Below are the code and all the weights of a small trained network. Each question names an input and a target symbol and asks about switching units off, where a switched-off unit gives its printed mean instead of its output.

import numpy as np


def w(rows, s, z=0):
    codes = np.array(rows[::2]) - 128.0
    scale = np.full(codes.shape[1], s)
    scale[-1] = z or s
    return codes * scale


def f(y):
    return np.maximum(y, 0)


def softmax(a):
    e = np.exp(a - a.max(-1, keepdims=True))
    return e / e.sum(-1, keepdims=True)


def log_softmax(a):
    a = a - a.max(-1, keepdims=True)
    return a - np.log(np.exp(a).sum(-1, keepdims=True))


def net(x, mask):
    ids = ['ΔΞΠΨβεζηθμστω'.index(c) for c in x.split()]
    T = len(ids)
    res = E[ids] + P[:T]
    r = res
    for j in range(3):
        rows = slice(4 * j, 4 * j + 4)
        q, k, v = (r @ M[0][rows].T for M in (Q, K, V))
        z = softmax(np.where(np.tri(T) > 0, q @ k.T / 4**0.5, -1e9)) @ v
        o = O[0][rows]
        res = res + np.where(mask[j], z, o[:, -1]) @ o[:, :-1]
    y = f(res @ A[0][:, :-1].T + A[0][:, -1])
    res = res + np.where(mask[3:7], y, B[0][:, -1]) @ B[0][:, :-1]
    return log_softmax(res[-1] @ U[:, :-1].T + U[:, -1])


Q, K, V, O, A, B = {}, {}, {}, {}, {}, {}
E = w([
[227,166,113,38],'Δ',
[9,136,111,88],'Ξ',
[164,118,131,152],'Π',
[200,132,137,40],'Ψ',
[142,99,157,156],'β',
[43,124,132,30],'ε',
[70,154,24,155],'ζ',
[196,139,124,89],'η',
[156,106,142,135],'θ',
[135,93,162,185],'μ',
[74,127,247,164],'σ',
[116,81,185,182],'τ',
[78,113,52,96],'ω',
],0.014)
P = w([
[69,1,90,39],'0',
[127,135,114,145],'1',
[132,152,116,160],'2',
[138,164,110,167],'3',
[136,171,115,164],'4',
[140,183,108,168],'5',
[142,191,107,168],'6',
],0.0081)
Q[0] = w([
[181,157,192,140],'H0',
[120,120,160,145],'H0',
[88,173,70,76],'H0',
[164,124,200,165],'H0',
[43,161,144,81],'H1',
[136,153,138,119],'H1',
[197,88,132,152],'H1',
[51,158,96,144],'H1',
[166,116,119,114],'H2',
[40,171,115,60],'H2',
[7,97,82,128],'H2',
[79,81,100,170],'H2',
],0.016)
K[0] = w([
[182,171,130,165],'H0',
[106,146,122,158],'H0',
[133,41,90,63],'H0',
[144,180,119,194],'H0',
[147,46,77,146],'H1',
[159,168,134,130],'H1',
[130,231,148,151],'H1',
[108,9,134,95],'H1',
[120,164,81,97],'H2',
[44,106,171,30],'H2',
[69,23,120,106],'H2',
[130,37,105,177],'H2',
],0.014)
V[0] = w([
[136,207,67,177],'H0',
[128,174,153,98],'H0',
[196,135,122,75],'H0',
[42,120,114,123],'H0',
[106,251,227,112],'H1',
[132,161,117,163],'H1',
[132,131,60,196],'H1',
[62,184,121,163],'H1',
[94,171,180,115],'H2',
[178,141,127,124],'H2',
[142,175,90,143],'H2',
[151,78,60,64],'H2',
],0.015)
O[0] = w([
[206,93,4,186,3],'H0',
[187,174,110,104,115],'H0',
[99,195,109,182,86],'H0',
[120,98,105,37,190],'H0',
[68,197,231,24,37],'H1',
[147,141,99,68,53],'H1',
[189,111,38,73,46],'H1',
[142,119,167,44,75],'H1',
[141,153,51,151,132],'H2',
[138,79,138,177,100],'H2',
[178,48,97,123,68],'H2',
[39,62,189,159,177],'H2',
],0.011,0.0064)
A[0] = w([
[129,239,224,152,194],'N0',
[188,64,190,224,218],'N1',
[198,135,231,140,180],'N2',
[250,254,132,151,254],'N3',
],0.0092,0.0044)
B[0] = w([
[192,135,90,162,253],'N0',
[207,115,106,38,221],'N1',
[154,19,64,90,189],'N2',
[40,166,246,184,177],'N3',
],0.012,0.017)
U = w([
[120,160,97,181,66],'Δ',
[85,112,139,63,48],'Ξ',
[95,112,78,140,137],'Π',
[173,132,207,175,190],'Ψ',
[92,102,130,149,92],'β',
[109,115,255,183,4],'ε',
[106,106,53,93,43],'ζ',
[105,122,101,166,93],'η',
[101,104,126,151,38],'θ',
[96,106,103,131,106],'μ',
[121,222,98,75,216],'σ',
[101,136,161,149,134],'τ',
[183,30,194,98,187],'ω',
],0.0092,0.0043)

Each question gives the input, a string of symbols that net reads in full, and the target symbol t.
The units are the heads (4 rows each of Q, K, V and O) and the neurons (one row each of A and B). Each row of codes is followed by its name. A weight is (code - 128) times the scale printed after its matrix; where a second scale follows, it is the last column's (O, A, B and U).
mask holds one flag per unit, heads first, then neurons. A switched-off unit (its flag False) gives its mean, the last column of its rows in O or B, instead of its output. The means were averaged over made-up inputs and are rounded, as every weight is.
A unit's drop is (log p(t) with every unit on - log p(t) with that unit switched off) / (log p(t) with every unit on - log p(t) with every unit switched off).
The circuit of an input: a set's keep is (log p(t) with only the set's units on - log p(t) with every unit switched off) / (log p(t) with every unit on - log p(t) with every unit switched off). Starting from all 7 units, units are removed one at a time, each time the one whose removal leaves the highest keep (on an exact tie, the one counted first), for as long as the keep stays at least 0.8.
units of the circuit, in order: the units of the circuit, biggest drop first
most important unit: the unit with the biggest drop
top k neurons: the k neurons with the biggest drops, biggest first
heads that matter: for each layer, one digit per head in row order, 1 if its drop is at least 0.15 and else 0, layers parted by /
drop when u is switched off: that unit's drop, to one decimal
input Ψ σ ε, target Ψ: heads that matter : 110
input Δ β Δ ε τ Π ζ, target Δ: most important unit : H0
input ε μ Ψ σ Δ Π Δ, target Ψ: units of the circuit, in order : H0, H2, N3
input ε ζ η Π Δ σ, target ω: units of the circuit, in order : N1, H1, N2
input Δ Ξ θ Δ, target Ψ: units of the circuit, in order : H0, H2
input Ξ Δ ω, target Ξ: heads that matter : 101
input ω θ β σ ε Ξ, target ω: heads that matter : 011
input Ψ μ β σ Ψ ε, target Ψ: top 3 neurons : N0, N1, N2
input ζ β σ Δ Π σ σ, target ε: top 2 neurons : N3, N0
input η Δ η, target Ψ: top 2 neurons : N3, N0
input σ θ Ξ, target σ: top 2 neurons : N0, N3
input η ω Δ η σ, target ω: drop when H0 is switched off : 0.1
input ε ε Ψ Δ Δ ζ, target ε: drop when H0 is switched off : 0.3
input ω η Ξ, target ω: drop when N3 is switched off : 0.1
input ζ β σ Ξ, target ζ: units of the circuit, in order : H1
